Below is a small trained network, with its code and all its weights. Each question gives an input and a target symbol and asks what happens when units are switched off, that is, made to give their printed mean instead of their output.

import numpy as np


def w(rows, s, z=0):
    codes = np.array(rows[::2]) - 128.0
    scale = np.full(codes.shape[1], s)
    scale[-1] = z or s
    return codes * scale


def norm(h):
    return h / np.sqrt((h * h).mean(-1, keepdims=True) + 1e-5)


def f(y):
    return np.maximum(y, 0)


def softmax(a):
    e = np.exp(a - a.max(-1, keepdims=True))
    return e / e.sum(-1, keepdims=True)


def log_softmax(a):
    a = a - a.max(-1, keepdims=True)
    return a - np.log(np.exp(a).sum(-1, keepdims=True))


def net(x, mask):
    ids = ['αβγδζηθλμτφψω'.index(c) for c in x.split()]
    T = len(ids)
    res = E[ids] + P[:T]
    r = norm(res)
    for j in range(2):
        rows = slice(2 * j, 2 * j + 2)
        q, k, v = (r @ M[0][rows].T for M in (Q, K, V))
        z = softmax(np.where(np.tri(T) > 0, q @ k.T / 2**0.5, -1e9)) @ v
        o = O[0][rows]
        res = res + np.where(mask[j], z, o[:, -1]) @ o[:, :-1]
    y = f(norm(res) @ A[0][:, :-1].T + A[0][:, -1])
    res = res + np.where(mask[2:14], y, B[0][:, -1]) @ B[0][:, :-1]
    return log_softmax(norm(res)[-1] @ U[:, :-1].T + U[:, -1])


Q, K, V, O, A, B = {}, {}, {}, {}, {}, {}
E = w([
[214,44,130],'α',
[184,124,100],'β',
[93,193,77],'γ',
[191,60,127],'δ',
[58,101,158],'ζ',
[167,127,86],'η',
[123,95,197],'θ',
[122,58,74],'λ',
[182,124,98],'μ',
[140,87,5],'τ',
[171,72,123],'φ',
[170,124,95],'ψ',
[179,135,54],'ω',
],0.02)
P = w([
[242,177,254],'0',
[222,159,232],'1',
[203,157,208],'2',
[182,146,204],'3',
[167,142,192],'4',
[148,134,179],'5',
[132,130,166],'6',
[111,126,158],'7',
[99,120,137],'8',
[108,114,128],'9',
],0.0054)
Q[0] = w([
[146,230,129],'H0',
[149,116,78],'H0',
[149,148,91],'H1',
[166,156,4],'H1',
],0.019)
K[0] = w([
[70,138,159],'H0',
[116,109,45],'H0',
[40,173,82],'H1',
[5,74,47],'H1',
],0.019)
V[0] = w([
[209,148,183],'H0',
[178,38,164],'H0',
[141,61,69],'H1',
[191,10,170],'H1',
],0.013)
O[0] = w([
[154,123,11,185],'H0',
[4,142,12,199],'H0',
[232,144,144,252],'H1',
[158,63,217,254],'H1',
],0.011,0.0085)
A[0] = w([
[177,131,94,214],'N0',
[96,126,127,3],'N1',
[111,250,148,150],'N2',
[79,150,64,88],'N3',
[150,239,162,234],'N4',
[148,177,90,179],'N5',
[59,111,157,153],'N6',
[135,129,94,111],'N7',
[171,133,134,64],'N8',
[116,125,56,135],'N9',
[67,171,193,88],'N10',
[130,100,125,130],'N11',
],0.018,0.0051)
B[0] = w([
[103,139,156,246],'N0',
[161,122,87,128],'N1',
[43,124,122,142],'N2',
[142,171,206,149],'N3',
[45,182,52,156],'N4',
[94,84,154,173],'N5',
[247,126,128,137],'N6',
[142,106,157,153],'N7',
[151,154,155,162],'N8',
[132,92,115,176],'N9',
[43,202,120,131],'N10',
[129,81,146,159],'N11',
],0.013)
U = w([
[105,134,159,144],'α',
[133,105,88,90],'β',
[71,146,107,245],'γ',
[130,137,153,97],'δ',
[65,78,222,132],'ζ',
[126,92,99,103],'η',
[117,115,121,96],'θ',
[201,143,202,129],'λ',
[128,119,101,95],'μ',
[161,186,106,185],'τ',
[129,127,120,89],'φ',
[117,118,117,112],'ψ',
[172,138,2,100],'ω',
],0.019,0.011)

Each question gives the input, a string of symbols that net reads in full, and the target symbol t.
The units are the heads (2 rows each of Q, K, V and O) and the neurons (one row each of A and B). Each row of codes is followed by its name. A weight is (code - 128) times the scale printed after its matrix; where a second scale follows, it is the last column's (O, A, B and U).
mask holds one flag per unit, heads first, then neurons. A switched-off unit (its flag False) gives its mean, the last column of its rows in O or B, instead of its output. The means were averaged over made-up inputs and are rounded, as every weight is.
A unit's drop is (log p(t) with every unit on - log p(t) with that unit switched off) / (log p(t) with every unit on - log p(t) with every unit switched off).
The circuit of an input: a set's keep is (log p(t) with only the set's units on - log p(t) with every unit switched off) / (log p(t) with every unit on - log p(t) with every unit switched off). Starting from the 12 units with the biggest drops (on a tie, the unit counted first), units are removed one at a time, each time the one whose removal leaves the highest keep (on an exact tie, the one counted first), for as long as the keep stays at least 0.8.
circuit, biggest first: the units of the circuit, biggest drop first
unit that matters most: the unit with the biggest drop
top k neurons: the k neurons with the biggest drops, biggest first
which heads matter: for each layer, one digit per head in row order, 1 if its drop is at least 0.15 and else 0, layers parted by /
input ω λ λ ω θ, target λ: circuit, biggest first => [N6, H1]
input τ λ τ η η ω β β η, target τ: circuit, biggest first => [H1, H0, N4]
input λ λ ω α λ ζ ω η β, target ζ: circuit, biggest first => [H1, H0]
input μ ω β ψ ω ω ω λ ζ ψ, target ζ: top 3 neurons => [N0, N5, N6]
input ω α γ ω ω, target γ: circuit, biggest first => [H1]
input λ λ λ τ ω, target τ: top 3 neurons => [N4, N8, N2]
input ω λ α ω μ τ ψ, target τ: circuit, biggest first => [H1, N4, H0]
input γ λ γ λ ω θ, target λ: which heads matter => 00
input ψ λ β θ α τ ω η η, target τ: circuit, biggest first => [H0, H1, N4]
input τ γ β, target γ: circuit, biggest first => [H1, N5]
input ζ ψ ω ω ω β η, target ζ: circuit, biggest first => [H1, N3]
input ζ α μ α ω, target ζ: which heads matter => 01
input ω α θ ζ μ, target ζ: which heads matter => 01
input λ ω λ ω ω α η ω η, target λ: circuit, biggest first => [H1]
input ω λ γ β ω ω β λ ω λ, target λ: which heads matter => 11
input λ δ ω β τ ω ω μ, target τ: circuit, biggest first => [H1, N4, H0]
input β λ ω ω ω ζ λ ω ω, target λ: which heads matter => 10
input τ α η ω ω φ μ ω λ ψ, target λ: which heads matter => 00
input β α ω ζ λ α γ ω η, target γ: which heads matter => 01
input ζ λ μ ζ α μ ω η, target ζ: unit that matters most => N3
input ζ ω β, target ζ: which heads matter => 01
input ζ β ω ω ψ τ β, target τ: which heads matter => 11
input γ ω β ψ, target γ: which heads matter => 01
